Below is a small trained network, with its code and all its weights. Each question gives an input and a target symbol and asks what happens when units are switched off, that is, made to give their printed mean instead of their output.

import numpy as np


def w(rows, s, z=0):
    codes = np.array(rows[::2]) - 128.0
    scale = np.full(codes.shape[1], s)
    scale[-1] = z or s
    return codes * scale


def f(y):
    return y / 2 * (1 + np.tanh(0.7978845608 * (y + 0.044715 * y**3)))


def softmax(a):
    e = np.exp(a - a.max(-1, keepdims=True))
    return e / e.sum(-1, keepdims=True)


def log_softmax(a):
    a = a - a.max(-1, keepdims=True)
    return a - np.log(np.exp(a).sum(-1, keepdims=True))


def net(x, mask):
    ids = ['ΔΛΞΩαβγεηθπσφψ'.index(c) for c in x.split()]
    T = len(ids)
    res = E[ids] + P[:T]
    r = res
    for j in range(3):
        rows = slice(4 * j, 4 * j + 4)
        q, k, v = (r @ M[0][rows].T for M in (Q, K, V))
        z = softmax(np.where(np.tri(T) > 0, q @ k.T / 4**0.5, -1e9)) @ v
        o = O[0][rows]
        res = res + np.where(mask[j], z, o[:, -1]) @ o[:, :-1]
    y = f(res @ A[0][:, :-1].T + A[0][:, -1])
    res = res + np.where(mask[3:15], y, B[0][:, -1]) @ B[0][:, :-1]
    return log_softmax(res[-1] @ U[:, :-1].T + U[:, -1])


Q, K, V, O, A, B = {}, {}, {}, {}, {}, {}
E = w([
[181,131,186],'Δ',
[131,123,117],'Λ',
[42,128,191],'Ξ',
[113,62,107],'Ω',
[96,114,113],'α',
[76,176,48],'β',
[95,95,93],'γ',
[107,136,106],'ε',
[87,141,56],'η',
[154,253,1],'θ',
[97,123,71],'π',
[66,112,176],'σ',
[74,106,78],'φ',
[144,102,89],'ψ',
],0.016)
P = w([
[152,114,151],'0',
[83,141,108],'1',
[84,86,65],'2',
[143,141,154],'3',
[2,145,122],'4',
[101,91,67],'5',
[171,135,151],'6',
],0.02)
Q[0] = w([
[189,125,106],'head 0',
[164,115,138],'head 0',
[113,58,116],'head 0',
[106,96,211],'head 0',
[108,59,8],'head 1',
[75,95,114],'head 1',
[129,45,83],'head 1',
[107,108,143],'head 1',
[95,187,28],'head 2',
[167,145,40],'head 2',
[157,96,174],'head 2',
[90,120,187],'head 2',
],0.015)
K[0] = w([
[135,191,115],'head 0',
[141,149,162],'head 0',
[186,116,91],'head 0',
[89,124,145],'head 0',
[147,110,247],'head 1',
[158,59,123],'head 1',
[230,104,228],'head 1',
[134,71,101],'head 1',
[8,147,51],'head 2',
[51,153,54],'head 2',
[222,130,156],'head 2',
[168,106,149],'head 2',
],0.014)
V[0] = w([
[55,89,95],'head 0',
[47,83,115],'head 0',
[108,37,108],'head 0',
[56,163,72],'head 0',
[171,110,127],'head 1',
[52,245,114],'head 1',
[182,87,165],'head 1',
[126,89,176],'head 1',
[130,169,126],'head 2',
[164,97,166],'head 2',
[137,177,139],'head 2',
[155,87,151],'head 2',
],0.012)
O[0] = w([
[244,122,121,243],'head 0',
[203,171,50,228],'head 0',
[254,201,94,188],'head 0',
[162,81,85,254],'head 0',
[181,77,142,125],'head 1',
[99,213,158,129],'head 1',
[113,97,79,124],'head 1',
[91,27,100,128],'head 1',
[180,94,104,138],'head 2',
[81,7,127,6],'head 2',
[129,76,114,112],'head 2',
[163,117,152,38],'head 2',
],0.0057,0.005)
A[0] = w([
[17,107,91,138],'neuron 0',
[77,161,71,3],'neuron 1',
[112,120,211,100],'neuron 2',
[170,88,98,80],'neuron 3',
[189,161,122,92],'neuron 4',
[94,162,109,60],'neuron 5',
[214,139,254,149],'neuron 6',
[140,157,55,156],'neuron 7',
[97,195,184,137],'neuron 8',
[143,169,42,146],'neuron 9',
[173,95,159,205],'neuron 10',
[190,100,117,72],'neuron 11',
],0.0094,0.0062)
B[0] = w([
[64,150,97,156],'neuron 0',
[125,1,124,151],'neuron 1',
[183,132,149,143],'neuron 2',
[87,75,100,150],'neuron 3',
[101,144,124,163],'neuron 4',
[121,75,140,135],'neuron 5',
[103,43,175,175],'neuron 6',
[159,114,180,230],'neuron 7',
[59,80,99,164],'neuron 8',
[122,134,199,249],'neuron 9',
[142,132,88,157],'neuron 10',
[62,73,127,140],'neuron 11',
],0.0096,0.012)
U = w([
[145,63,213,26],'Δ',
[211,151,110,237],'Λ',
[186,148,138,137],'Ξ',
[189,115,124,129],'Ω',
[58,111,149,98],'α',
[95,41,79,3],'β',
[100,148,154,231],'γ',
[7,147,95,168],'ε',
[164,92,123,68],'η',
[111,115,159,152],'θ',
[152,153,130,130],'π',
[118,229,127,160],'σ',
[121,113,157,151],'φ',
[133,122,147,103],'ψ',
],0.013,0.0057)

Each question gives the input, a string of symbols that net reads in full, and the target symbol t.
The units are the heads (4 rows each of Q, K, V and O) and the neurons (one row each of A and B). Each row of codes is followed by its name. A weight is (code - 128) times the scale printed after its matrix; where a second scale follows, it is the last column's (O, A, B and U).
mask holds one flag per unit, heads first, then neurons. A switched-off unit (its flag False) gives its mean, the last column of its rows in O or B, instead of its output. The means were averaged over made-up inputs and are rounded, as every weight is.
A unit's drop is (log p(t) with every unit on - log p(t) with that unit switched off) / (log p(t) with every unit on - log p(t) with every unit switched off).
The circuit of an input: a set's keep is (log p(t) with only the set's units on - log p(t) with every unit switched off) / (log p(t) with every unit on - log p(t) with every unit switched off). Starting from the 12 units with the biggest drops (on a tie, the unit counted first), units are removed one at a time, each time the one whose removal leaves the highest keep (on an exact tie, the one counted first), for as long as the keep stays at least 0.8.
units of the circuit, in order: the units of the circuit, biggest drop first
k most important neurons: the k neurons with the biggest drops, biggest first
which heads matter: for each layer, one digit per head in row order, 1 if its drop is at least 0.15 and else 0, layers parted by /
drop of u: that unit's drop, to one decimal
input Δ η Δ β, target σ: units of the circuit, in order : (head 1)
input π Δ θ β Δ Λ Δ, target Δ: which heads matter : 011
input β β β, target Λ: which heads matter : 100
input β α Λ, target Λ: units of the circuit, in order : (head 0; neuron 6)
input β η Λ η Δ Ω φ, target Λ: units of the circuit, in order : (head 0; neuron 8)
input Δ β Δ γ Ω Δ, target β: units of the circuit, in order : (head 1; neuron 3)
input θ Δ Δ ψ Δ Λ, target ε: units of the circuit, in order : (head 0; neuron 0)
input Δ β Δ φ Δ, target ε: units of the circuit, in order : (neuron 8; head 1)
input β ε Δ Δ Δ, target ε: 3 most important neurons : (neuron 7; neuron 8; neuron 9)
input Δ Δ θ, target β: 2 most important neurons : (neuron 1; neuron 3)
input Δ β σ, target β: 2 most important neurons : (neuron 3; neuron 9)
input β β β φ Δ Δ, target Λ: 3 most important neurons : (neuron 8; neuron 6; neuron 1)
input Δ Δ σ, target β: which heads matter : 010
input Δ β β, target β: 2 most important neurons : (neuron 1; neuron 3)
input Δ β Ω Ω, target β: which heads matter : 011
input Δ α Ξ, target β: which heads matter : 110
input β γ η, target Λ: units of the circuit, in order : (head 0)
input φ Ω Δ Ω β β Ω, target β: 2 most important neurons : (neuron 11; neuron 3)
input β φ φ β β Ω, target Λ: drop of head 0 : 0.2
input Δ φ Δ β, target σ: drop of head 1 : 0.2
input Ω β φ β Λ, target Λ: drop of head 0 : 0.9
input β Δ ε π Δ θ Δ, target Δ: drop of head 1 : 0.2
input Δ Δ Δ β, target ε: most important neuron : (neuron 8)
